Look-ups in named tables: a row name and a column name give one cell, copied from the table.

babo
fields: pona, fef, voz, gevu, marazim, fimo, sepadan, kasur, tuburug
kofiso: [4561, 2994, 6687, 2868, 8038, 3794, 5040, 6682, 6218]
fipo: [4985, 2939, 7546, 2470, 8679, 4026, 4541, 7068, 6461]
lup: [5033, 3046, 7845, 2386, 7850, 3719, 5180, 7081, 6336]
mola: [5124, 3242, 6790, 2691, 8313, 3060, 5274, 7062, 6476]
vumu: [4619, 2708, 6864, 2831, 7867, 3533, 4664, 6593, 7005]
rel: [5221, 3108, 7220, 2074, 8525, 3171, 4775, 6915, 7051]

What is the voz of rel in babo?
7220
What is the tuburug of lup in babo?
6336
What is the fimo of fipo in babo?
4026
What is the sepadan of lup in babo?
5180
What is the fef of vumu in babo?
2708
What is the kasur of rel in babo?
6915
What is the gevu of fipo in babo?
2470
What is the fimo of rel in babo?
3171
Which row has the largest kasur? lup

gulumub.csv
,lazag,furaze,fadob,budufos,tega,rofopib,zad,kolozo,pir
vilot,123,121,218,222,228,157,202,120,216
tizug,150,118,146,146,134,147,154,119,156
bipoge,114,139,150,166,175,127,146,142,145
pemepip,133,120,216,237,249,162,192,118,225
sal,135,120,64,43,38,110,68,114,68
zubufi,149,135,145,182,178,155,157,143,172

What is the zad of sal in gulumub? 68
What is the rofopib of bipoge in gulumub? 127
What is the lazag of sal in gulumub? 135
What is the budufos of pemepip in gulumub? 237
What is the zad of pemepip in gulumub? 192
What is the fadob of sal in gulumub? 64
What is the tega of vilot in gulumub? 228
What is the pir of sal in gulumub? 68
What is the rofopib of sal in gulumub? 110
What is the budufos of zubufi in gulumub? 182
What is the rofopib of tizug in gulumub? 147
What is the fadob of pemepip in gulumub? 216
What is the rofopib of zubufi in gulumub? 155
What is the fadob of zubufi in gulumub? 145
What is the kolozo of tizug in gulumub? 119
What is the pir of bipoge in gulumub? 145
What is the kolozo of sal in gulumub? 114
What is the furaze of bipoge in gulumub? 139
What is the lazag of vilot in gulumub? 123

mem =
|  | kag | gav | zerap | kugodiv |
|---|---|---|---|---|
| tir | -36 | 68 | 58 | -47 |
| gan | 47 | -24 | -12 | 36 |
| muk | 4 | 25 | 32 | -10 |
| nafo | 40 | -17 | -16 | 32 |
| ziripo | -46 | 75 | 68 | -51 |
| vebo | -1 | 25 | 2 | -7 |
| turaz | -11 | 38 | 50 | -20 |
| bavelis | -20 | 46 | 60 | -26 |
| lik | -3 | 25 | 6 | -7 |
| pubote | -42 | 70 | 69 | -46 |
| zos | -6 | 25 | 15 | -6 |

nafo, zerap: -16
nafo, gav: -17
muk, kag: 4
lik, zerap: 6
gan, kugodiv: 36
zos, kugodiv: -6
ziripo, gav: 75
pubote, kugodiv: -46
gan, kag: 47
lik, gav: 25
tir, gav: 68
bavelis, kag: -20
turaz, kag: -11
turaz, kugodiv: -20
gan, zerap: -12
pubote, zerap: 69
nafo, kugodiv: 32
turaz, gav: 38
lik, kugodiv: -7
ziripo, kugodiv: -51

fimul =
|  | dep | potal | kogip | regil | tun | des | tikodob | gupar | satimu |
|---|---|---|---|---|---|---|---|---|---|
| fofosep | 174 | 100 | 161 | 153 | 179 | 155 | 109 | 176 | 146 |
| nas | 191 | 92 | 162 | 159 | 189 | 151 | 110 | 193 | 152 |
| fotimig | 176 | 81 | 135 | 183 | 180 | 127 | 134 | 179 | 174 |
| fegemad | 175 | 88 | 146 | 167 | 181 | 141 | 122 | 176 | 160 |
| neda | 141 | 188 | 169 | 65 | 132 | 172 | 102 | 139 | 71 |
| zukur | 152 | 85 | 93 | 193 | 157 | 90 | 175 | 154 | 190 |
| rerutez | 163 | 129 | 164 | 121 | 163 | 161 | 107 | 164 | 120 |
| tomem | 180 | 84 | 139 | 175 | 182 | 133 | 130 | 182 | 168 |
| fifubo | 151 | 151 | 171 | 101 | 151 | 168 | 102 | 151 | 102 |
| rur | 131 | 91 | 56 | 206 | 138 | 56 | 212 | 131 | 204 |

What is the des of rerutez in fimul?
161
What is the tun of nas in fimul?
189
What is the potal of fegemad in fimul?
88
What is the tikodob of fofosep in fimul?
109
What is the des of fifubo in fimul?
168
What is the des of fegemad in fimul?
141
What is the tikodob of neda in fimul?
102
What is the potal of nas in fimul?
92
What is the des of fotimig in fimul?
127
What is the regil of fifubo in fimul?
101
What is the gupar of neda in fimul?
139
What is the gupar of zukur in fimul?
154
Row with the largest satimu: rur

